What each symbol does to the items:
NB v CM
NB c NQ
NB f QM
NB y LG
NQ s NB
NQ v LZ
NQ c PF
NQ f QZ
NQ y MG
LG v ZG
LG c MG
LG f GP
LG y LP
TN s QT
TN v ML
TN f RF
TN r JH
TN y CZ
MB v RG
MB c TM
MB f DQ
MB y QM
LH v LP
LH c CP
LH f NJ
LH y HT
TM s MB
TM v PR
TM c JR
TM f TR
TM y QZ
LP v LH
LP c ZT
LP f HP
LP y DQ
RJ s HP
RJ v DJ
RJ c BC
RJ f ZT
RJ y TM
QM v ZD
QM c QZ
QM f NB
QM y GP
CM v NB
CM c LZ
CM f ZD
CM y ZG
HS s BD
HS v JL
HS c BM
HS f BL
HS r NJ
HS y CL
ZG v LG
ZG c NZ
ZG f HB
ZG y LH
HT v DQ
HT c GH
HT f RG
HT y CM
NZ s ZG
NZ v MG
NZ c BL
NZ f BD
NZ y CP
ZT s LP
ZT v CP
ZT c RM
ZT f RJ
ZT y TR
GH s HT
GH v TR
GH c NG
GH f PR
GH y LZ
CZ s ZB
CZ v JT
CZ f DD
CZ r BD
CZ y BM
BM s HS
BM v ZJ
BM f GF
BM r DJ
BM y MS
NR s MG
NR v BL
NR c LS
NR f JL
NR r LP
NR y RM
RF s NG
RF v PZ
RF f TN
RF r LZ
RF y DD
BL s NZ
BL v NR
BL c GF
BL f HS
BL r LH
BL y JQ
MG s LG
MG v NZ
MG c NR
MG f NT
MG y ZT
TR s DQ
TR v GH
TR c PQ
TR f TM
TR y NQ
GP v HB
GP c NT
GP f LG
GP y HP
HB v GP
HB c BD
HB f ZG
HB y NJ
PF s NQ
PF v JZ
PF c TL
PF f QS
PF r LG
PF y NR
NG s GH
NG v PQ
NG c RF
NG f QT
NG r CM
NG y JZ
RM s ZT
RM v JQ
RM c BZ
RM f BC
RM r DQ
RM y PQ
TL s PF
TL v DD
TL f JT
TL r MG
TL y LS
JQ s CP
JQ v RM
JQ c BR
JQ f CL
JQ r HT
JQ y NG
QZ s QM
QZ v JH
QZ c QS
QZ f NQ
QZ y NT
JZ s LZ
JZ v PF
JZ c DD
JZ f ZB
JZ r ZG
JZ y BL
CP s LH
CP v ZT
CP c JQ
CP f DJ
CP y GH
BD s HB
BD v NT
BD c HS
BD f NZ
BD y DJ
BZ s RM
BZ v BR
BZ f BH
BZ r TR
BZ y PZ
ZJ s JL
ZJ v BM
ZJ f LS
ZJ r RJ
ZJ y BH
BH s BC
BH v MS
BH f BZ
BH r TM
BH y ML
HP v NJ
HP c RJ
HP f LP
HP y MB
DQ v HT
DQ c TR
DQ f MB
DQ y NB
NJ v HP
NJ c DJ
NJ f LH
NJ y RG
PR s RG
PR v TM
PR c QT
PR f GH
PR y JH
JT s QS
JT v CZ
JT f TL
JT r NT
JT y ZJ
QT s PR
QT v JR
QT c TN
QT f NG
QT r ZD
QT y ZB
LZ s CM
LZ v NQ
LZ c JZ
LZ f JH
LZ y NZ
BR s JQ
BR v BZ
BR f MS
BR r GH
BR y RF
LS s NR
LS v GF
LS f ZJ
LS r ZT
LS y BZ
ML s JR
ML v TN
ML f PZ
ML r QZ
ML y JT
BC s RJ
BC v CL
BC c BH
BC f RM
BC r MB
BC y JR
MS s CL
MS v BH
MS f BR
MS r PR
MS y TN
PQ s TR
PQ v NG
PQ c PZ
PQ f JR
PQ r NB
PQ y PF
ZB s JH
ZB v QS
ZB c CZ
ZB f JZ
ZB r HB
ZB y HS
JH s ZD
JH v QZ
JH c ZB
JH f LZ
JH y BD
QS s QZ
QS v ZB
QS c JT
QS f PF
QS r GP
QS y JL
RG v MB
RG c PR
RG f HT
RG y ZD
JR s TM
JR v QT
JR c ML
JR f PQ
JR r QM
JR y QS
GF s BL
GF v LS
GF f BM
GF r CP
GF y BR
CL s DJ
CL v BC
CL c MS
CL f JQ
CL r RG
CL y QT
DD s JZ
DD v TL
DD f CZ
DD r NZ
DD y GF
ZD v QM
ZD c JH
ZD f CM
ZD y HB
JL s NT
JL v HS
JL c ZJ
JL f NR
JL r HP
JL y BC
DJ s NJ
DJ v RJ
DJ c CL
DJ f CP
DJ y PR
PZ s PQ
PZ v RF
PZ f ML
PZ r NQ
PZ y TL
NT s GP
NT v BD
NT c JL
NT f MG
NT y RJ

The rows follow the links: the fewer symbols apart two items are, the more alike their rows tend to be.

Item, then a row for it; each showing differs a little:
QZ	18;38;313;-297;-940;-283;-714;-443;-631;-73;-344;-125;174;30;-250;-225;-214;-30;-49;-123;-115;-22;267;812;439;169;-224;-1136;214;-353;-91;-136;154;-565;91;-449;515;315;-541;130;78;-72;-59;-179;382;712;279;192;-465;1073;213;-264;-257;-389;-403;56;-220;-440;-463
JL	-69;469;123;151;-244;-105;-502;-253;-408;-595;-177;-29;243;-91;-71;113;-107;-173;211;-92;296;70;-132;123;-141;400;-522;-688;228;-837;24;-438;55;-242;278;-133;329;647;-167;-247;-207;172;-343;-147;229;871;-122;695;-520;493;-27;644;290;-75;168;-174;-119;-509;-717
BR	-104;-5;-195;380;1070;439;516;305;453;9;232;-28;-159;-27;261;285;30;-8;162;175;220;76;-628;-789;-475;-323;177;1181;-179;149;-6;193;-59;378;-59;375;-446;-230;521;-194;-294;-27;71;152;-360;-610;-264;-90;184;-1037;-51;325;248;332;233;28;245;345;355
QT	168;26;33;310;347;432;-288;-98;-34;382;-254;279;529;446;30;273;368;-38;450;-549;-259;235;42;-686;434;-398;-303;-830;-77;94;676;-98;191;-106;72;-336;-338;-252;-51;560;-139;-605;-122;519;81;10;-197;281;517;-540;-590;248;45;-319;-753;474;506;-212;-35
LG	-200;-231;10;-151;-379;-389;152;230;23;-337;65;-231;-634;-482;-174;-123;-494;180;-382;425;186;-261;38;836;-423;324;407;634;137;27;-665;-16;-310;-113;133;158;262;201;30;-424;383;537;161;-433;67;-20;242;-52;-612;627;611;-395;26;254;557;-478;-469;342;180
ML	161;-190;376;-95;195;628;-398;84;-76;-307;-356;330;990;514;-24;82;90;-601;-213;-142;398;-215;30;-377;217;-282;-523;-724;198;-439;-117;108;197;-488;-361;-43;778;-45;-133;-236;-487;-624;572;-25;-37;209;27;-73;-358;-209;43;263;-63;-12;-186;-151;-374;-213;119
PF	-449;202;163;-36;-96;78;-107;-366;-69;-431;672;-204;-249;-2;101;-43;101;-333;-101;-620;940;-353;-358;425;541;97;-597;638;-289;55;-95;4;25;-618;-334;374;265;156;-53;48;-471;11;244;-495;-62;413;369;-97;-588;863;813;230;-476;-183;-591;9;-196;-224;80
LP	-33;-98;-343;-233;-258;-194;56;416;120;-216;-158;41;-335;-128;-197;-571;-491;219;-69;250;36;-62;71;217;-400;189;526;886;391;-264;-956;421;-129;27;-227;444;211;252;106;-566;230;549;118;-489;-69;-187;-96;-704;-182;148;129;-723;38;220;694;-564;-720;307;453
PQ	-266;422;-412;104;-107;327;-144;-117;263;-234;197;319;107;101;-53;-351;6;-204;215;-586;992;-208;-211;-74;523;-100;-271;796;-258;-146;-394;263;333;-466;-584;584;245;223;76;116;-379;258;215;-397;-258;-12;42;-595;-187;323;216;-336;-227;-156;-666;-257;-409;66;563
LZ	-300;-126;-183;-41;-114;-406;390;-170;10;585;525;-519;-1108;-261;-63;69;371;199;179;-352;-74;-92;4;483;268;-109;175;620;-452;979;517;-163;-53;189;43;-121;-647;-357;-8;678;273;39;-333;11;-122;-158;432;-134;441;409;258;-306;-560;-305;-717;200;562;325;-48
CP	-107;237;-710;59;1;-361;314;83;265;570;117;-89;-581;-190;-74;-460;65;639;270;-191;-163;413;-327;-246;-217;238;512;947;-108;267;-47;37;-135;224;62;185;-844;153;306;241;372;484;-568;150;48;-512;-235;-432;656;-580;-481;-423;239;13;240;30;201;400;502

Each walk starts at a row. The symbols on each line, taken left to right, move it on to the next item.
Each answer is a row, close to the row of the item it stands for.
start -228;119;-39;-463;-557;-513;-52;-145;-119;-280;406;-337;-626;-207;-61;-341;-147;83;-324;-276;357;-160;19;942;317;119;50;512;-339;163;-288;220;27;-558;-213;85;346;188;-262;36;87;375;93;-608;99;196;468;-445;-281;1227;616;-468;-500;-195;-551;-135;-348;-172;127
v c y c r f 321;247;-448;160;-311;-401;-185;55;-62;628;-561;143;268;10;-189;-197;-8;456;294;96;-939;453;-61;-513;-225;225;232;-494;225;-262;216;-64;10;306;381;-419;-594;189;42;100;490;277;-576;454;269;44;-433;205;596;-448;-888;-169;671;-111;438;280;348;-13;-105
c f y v v s v y c y -428;505;-131;321;-84;-159;26;-246;184;-803;568;-172;-242;-328;-74;-131;-172;48;132;-104;881;-58;-652;146;-75;384;-224;807;-84;-411;-318;-179;-30;-10;-17;653;-44;729;155;-126;-275;488;-204;-528;-57;393;246;-16;-610;653;437;317;-15;-24;166;-426;-412;-128;-70
start -148;120;399;-104;-328;103;-537;-651;-416;-366;98;82;517;256;27;68;64;-464;-19;-198;248;-124;20;303;496;116;-733;-1002;-36;-344;270;-257;99;-497;22;-226;513;191;-441;115;-396;-418;58;-135;291;794;218;573;-582;756;138;458;-131;-289;-472;63;-207;-661;-597
c y v s y v 84;656;-382;198;-108;234;-573;-123;-219;-377;-359;505;799;214;-10;-324;-115;144;262;-104;1;162;-282;-537;77;453;-381;-777;413;-1052;-181;7;359;-463;82;84;319;679;17;-319;-137;149;-435;-97;198;371;-657;315;-110;76;-441;208;519;4;100;-315;-493;-427;-100
v y c y v s c r v c 83;442;205;508;313;-239;-63;-401;-101;259;-15;-81;163;-67;21;493;276;37;437;218;-420;256;-304;-237;-169;283;-384;-749;60;-207;695;-468;-77;474;638;-156;-538;218;48;327;159;-69;-500;597;149;416;-341;678;134;-293;-342;829;428;-28;290;386;616;-307;-827
start -112;239;-609;-128;-539;-192;-200;319;188;-225;-25;270;-385;-115;-246;-760;-451;570;185;-112;380;10;-182;159;-39;420;274;848;20;-308;-719;429;-27;-169;-149;340;-54;569;194;-372;199;727;-250;-663;73;-49;-214;-542;69;324;-186;-760;229;155;232;-406;-581;256;599
f v f y v y s f v y 317;-382;262;-167;-78;-499;102;-163;-178;228;-194;-226;-240;-289;3;336;-31;288;-33;759;-1143;120;305;179;-600;139;239;-723;280;47;384;-309;-391;570;815;-532;-280;-128;-78;19;396;-44;-379;539;183;13;-121;497;37;-50;-350;157;255;220;844;108;475;73;-659
y v c v v c c v 303;0;126;247;696;434;-18;152;117;71;-225;214;823;12;124;273;175;-6;259;389;-319;67;-325;-988;-370;-183;-163;-420;102;-357;476;-124;82;439;205;-165;-207;-215;224;8;-127;-354;62;506;-328;-253;-541;351;261;-1188;-683;717;637;101;445;221;362;81;-93
start -107;138;-304;360;449;406;233;-72;207;530;394;3;-227;141;184;-185;293;-45;311;-724;374;100;-272;-535;401;-444;22;749;-477;504;411;176;223;30;-233;99;-440;-280;188;499;-431;-176;131;56;-307;-450;174;-373;585;-564;-139;-122;-236;-10;-812;433;372;150;503
v y c y v s c r v c -303;581;-644;286;-143;152;-67;262;189;-397;38;288;-96;28;10;-452;-167;234;216;-307;934;5;-495;-286;165;312;34;998;81;-667;-653;331;185;-224;-276;661;-34;609;245;-346;-258;640;-36;-456;-211;177;-194;-401;-66;-55;34;-128;158;14;88;-319;-657;-152;567
v v s y y v c r -32;-324;11;-113;-70;-567;658;123;156;278;223;-387;-1062;-471;-47;211;-53;388;-197;495;-417;20;50;415;-716;137;618;733;-40;630;-51;-59;-369;792;219;166;-460;-321;290;-126;459;432;79;52;58;-238;137;-183;148;-118;232;-81;-76;176;582;29;354;573;-48
start 170;477;-252;593;360;219;-267;-263;151;341;-398;247;418;30;45;177;60;155;517;-57;-355;512;-270;-929;-70;18;-113;-601;145;-563;426;-223;46;261;199;-127;-693;222;125;129;59;100;-548;584;-126;-7;-528;539;576;-751;-950;587;639;-101;68;447;378;-231;-305
f y y v y v c s -397;353;-314;547;471;-287;560;-404;246;72;738;-469;-673;-188;57;299;225;84;342;-145;439;267;-687;-269;-392;297;145;944;-390;435;449;-202;61;326;401;227;-709;-6;419;32;-2;272;-595;148;-77;-79;33;252;267;-333;66;544;18;74;10;134;701;-49;-385
s y s f f v c y -193;-22;-458;-355;-526;175;-259;260;239;238;-27;212;-212;28;-45;-607;0;129;-150;-683;495;-44;-91;337;533;-20;317;615;-81;20;-628;513;105;-530;-598;266;72;135;-106;48;-27;329;182;-409;-114;-248;184;-752;-20;449;66;-906;-220;-197;-480;-169;-503;52;649
start 294;-189;-184;-485;-536;-162;-462;366;-13;-277;-685;286;511;-204;-91;-240;-513;190;-177;407;-533;-39;332;-60;-285;202;307;-586;462;-698;-640;162;-20;32;29;-38;499;289;-244;-589;451;384;47;3;67;170;-518;-257;-111;-61;-397;-448;410;171;872;-229;-467;75;76
c f y v v s v y c y -224;265;-312;244;-201;-740;484;-240;157;447;289;-533;-1005;-279;28;14;122;540;239;183;-219;205;-225;111;-213;323;385;848;-152;404;340;-227;-10;406;355;202;-889;73;180;361;353;651;-459;-22;154;57;-17;16;408;176;68;-41;237;80;201;142;536;177;-251
c v s f c y s 131;375;-386;-75;-567;-277;-622;138;-232;-77;-817;497;426;-70;-174;-455;-403;408;237;-76;-125;363;237;35;-69;460;104;-718;522;-822;-569;47;43;-293;75;-150;217;694;-144;-262;406;376;-388;-301;273;229;-523;-8;-83;374;-630;-411;566;-15;264;-117;-471;-144;28
start 125;70;69;192;346;478;-248;205;-96;-629;-573;566;1060;380;-72;131;-242;-365;10;452;279;98;-151;-538;-306;199;-383;-484;520;-985;-387;99;13;-27;-39;74;613;431;304;-520;-313;-101;303;-24;-161;325;-407;185;-400;-329;-173;316;687;225;397;-334;-547;-150;116
s c y s y r v v c 90;209;47;-223;-749;-487;-399;-301;-340;-271;-286;-203;27;-180;-174;-171;-279;165;-27;342;-352;90;54;531;-185;526;-50;-804;284;-384;-150;-246;-106;-122;497;-219;145;635;-208;-82;332;382;-439;-248;321;913;-103;329;-404;833;-284;37;414;-20;539;-168;-329;-368;-427
y v y f v v c c -139;-147;-38;239;756;690;463;192;376;69;397;52;-92;137;191;260;278;-276;-68;-284;459;-169;-180;-600;129;-580;28;779;-389;460;300;194;173;103;-553;334;-173;-501;117;198;-476;-341;518;41;-310;-582;225;-348;311;-1009;303;139;-147;151;-363;256;209;185;608
